[128 = 0]
[130 107 109 102 104 102 121 148 133 114 173 143 123 136 133 103  55 144
 107]  (67).<23>
[142 128 118 123 162 138 143 105 143 154 120 137 124 133 128 138 162 127
  89]  (68).<20>
[132  94  71 102 111 122 132 149  98 134 144 138 161  89 145 131 179 158
  89]  (68).<18>
[139 138 126 132 162 105 103 134 118 185 122 129 135 122 107 149 172 146
  86]  (68).<14>
[123  91 104 103 169 107 116 119 146 149 139 166 143 110 156 121 143 140
  75]  (68).<18>
[145  24  73  96 208  99 122 127 152 168 133 142 127  88 162 101  87 173
  59]  (68).<14>
[146 133 144 124 149 127 132 141 135 176 116 121 113 133 106 141 168 114
  82]  (68).<20>
[152 123 136 121 130 136 112  81 149 137 127  93 135 118 123 148 136 141
 110]  (68).<20>
[127  96 134 108 122 121 129 138 117 136 138 138 125 126 142 117  69 120
  96]  (67).<23>
[120 109 114 119 160 104  92 132 142 163 110 135 148 106 111 121 147 158
 117]  (68).<18>
[133 135 132 123 142 108 124 108 127 144 121 122 137 125 130 134 167 154
  88]  (68).<14>
[148 139 101 105 120 125 114  85 143 131 127 143 152 123 120 124 161 131
 103]  (68).<14>
[127  94 124 112  98 114 109 129 123 125 160 142 109 112 114 117  67 169
  99]  (67).<23>
[139  95 120 108 154 118 124 121 120 172 137 140 112 109 138 160 136 136
  88]  (68).<20>
[125 153 114 119 154 135 120 121 127 145 125 143 131 117 124 120 122 157
  85]  (68).<14>
[151 130 133 129  92 120 103  99 143 117 140 107 154 116 125 160 208 141
 124]  (68).<20>
[155 131 126 123 156 133 139 109 159 153 125 174 122 140 129 132 139 124
  84]  (68).<20>
[132  86 105 119 115 112 139 117 109 136 140 109 113  92 121 134 137 118
 104]  (67).<13>
[149  86 121 120 152  88 116 103 152 134 129 129 123 120 118 119 153 131
  99]  (68).<20>
[143 127 128 123 145 142 127 128 140 141 135 137 121 130 124 136 138 109
 113]  (68).<20>
[ 99 100 144  96 160 166 171 137 126 169 141 109 103 152 103 124  56  91
  79]  (67).<13>
[105 121 122 116 181 142 147 122 117 174 119 139  99 135 131 140  96 125
  76]  (68).<20>
[124 127 108 114 139 123 117  87 124 177 117 138 125 115 114 126 138 153
 101]  (68).<18>
[132 143 146 125 118 152 100 124 172 124 124  76 146 121 123 151 194 147
  98]  (68).<14>
[130 102  77  90 126  97 129 166 119 146 166 173 120 103 131 113   4 163
  76]  (67).<23>
[123  62  92  86 107 109 128 153 107 124 153 120  99 130 136  97  91 155
  74]  (67).<23>
[120 153 144 121 136 118 116  98 117 233 111 102 113 122 118 133 133 155
  68]  (68).<14>
[147 115 123 124 155 102 143  84 126 145 120 168 117 123 126 127 146 154
  79]  (68).<20>
[128 145 132 123 113 115  81 109 158 140 112 115 138 119 125 139 182 160
 139]  (68).<14>
[116 147 133 137 114 117 107 126 123 155 119 106 131 129 142 159 166 161
 111]  (68).<14>

[126 127 135 131 124 113 125 130 155 127 128 124 139 128 109 130 127 131
 118]  <33>.(103)
[140 105 140 139 126 116 144 103 127 114 161 114 138 142 129 179 128 124
 118]  <29>.(102)
[146 106 125 137 126  93 127 101 129 122 149 134 130 118 111 115 143   7
 135]  <33>.(89)
[111 127 145 160 127  84 137 106 156 116 160  83 107 134 129 173 133 148
  25]  <32>.(98)
[144 135 125 113 127 122 115  95 138  90 154 145 103 135  66  29 137 115
 115]  <33>.(89)
[131 130 139 128 131 100 135 119 143 107 146 113  98 138  94  97 151 104
 106]  <33>.(103)
[140 138 150 133 117 107 121 132 130 136 141 123 125 130 124 119 152 127
 124]  <29>.(93)
[115 127 121 129 133 113 141  83 130 129 198 104 122 146  94 106 145 132
  68]  <32>.(90)
[125 118 122 118 122 128 133 144 137 135 131 138 115 143 121 123 104 126
 130]  <33>.(103)
[133 140 122 127 125 118 146 115 105 126 136 123 131 143 167 139 137 125
 132]  <29>.(102)
[158 131 141 133 126  98 145 125 101 118 149  96 143 147 158 169 131 118
 136]  <29>.(102)
[144 124 137 115 131 148 141 179 133 127 139 110  87 143 119 140 147 134
  73]  <32>.(90)
[146 115 128 120 139 106 138 100 127 116 163 138 110 142 116 119 137 120
 124]  <33>.(89)
[138 109 138 143 133  90 121 110 148 101 187 127 122 135  55 119 132 109
 100]  <33>.(89)
[129 125 122 121 103 127 133 125 154 112 158 118  85 142 109  89 123 126
 107]  <32>.(90)
[153 125 124 124 130 136 144 145 115 131 153 133  92 134 133 111 135 167
 125]  <33>.(103)
[152 111 127 109 123 134 131  93 120 103 174 133 148 144  62 109 138 126
 114]  <33>.(89)
[113 109 140 127 119 119 133 134 161 125 172 108  94 136  84 177 137 150
  68]  <32>.(90)
[125 137 141 130 120 115 132 146 125 135 106 114 116 128 115 132 119 126
 109]  <29>.(93)
[126 117 124 141 142 106 128  94 128 107 156 104 136 140 134 143 128 156
 125]  <29>.(93)
[159 131 146 146 130 124 119 110  87 125 127 150 151 157 139 131 136 131
 130]  <29>.(102)
[139 124 133 130 142 125 142 106 148 126 160 117  92 142  91 106 160 109
  71]  <32>.(90)
[146 129 153 138 117 136 147 120 110 136 147 125 138 130 135 159 130 117
 101]  <29>.(102)
[149 129 156 125 112 143 134 164  88 139 125 133 141 145 134 137 145 126
 107]  <29>.(102)
[144 134 150 143 136  88 142  82 127 129 125 111 120 125 121 145 136 127
 121]  <29>.(93)
[140 119 163 159 120  91 145  91 107 123 171  82 147 154 156 249 121 116
  80]  <29>.(102)
[135 126 153  85 118 113 130 107 119 114 140 100 133 150 156 154 133 130
 121]  <29>.(102)
[ 94  91 112 150 130 112 136  99 155 120 181 103 128 137  91 151 133 114
 101]  <33>.(103)
[147 146 149 168 107 110 130 158 104 115 139 115 133 143 176 193 142 111
 136]  <29>.(102)
[118 137 150 130 125 116 132  82 136 127 159 101 114 134  88 107 147 158
  59]  <32>.(90)
[129 140 143 144 110 114 137 160 139 138 133 107  80 140 122 103 146 126
  85]  <32>.(98)
[113 133 136 141 128 120 128 128 151 123 132  93 103 133  98 151 116 129
  60]  <32>.(98)
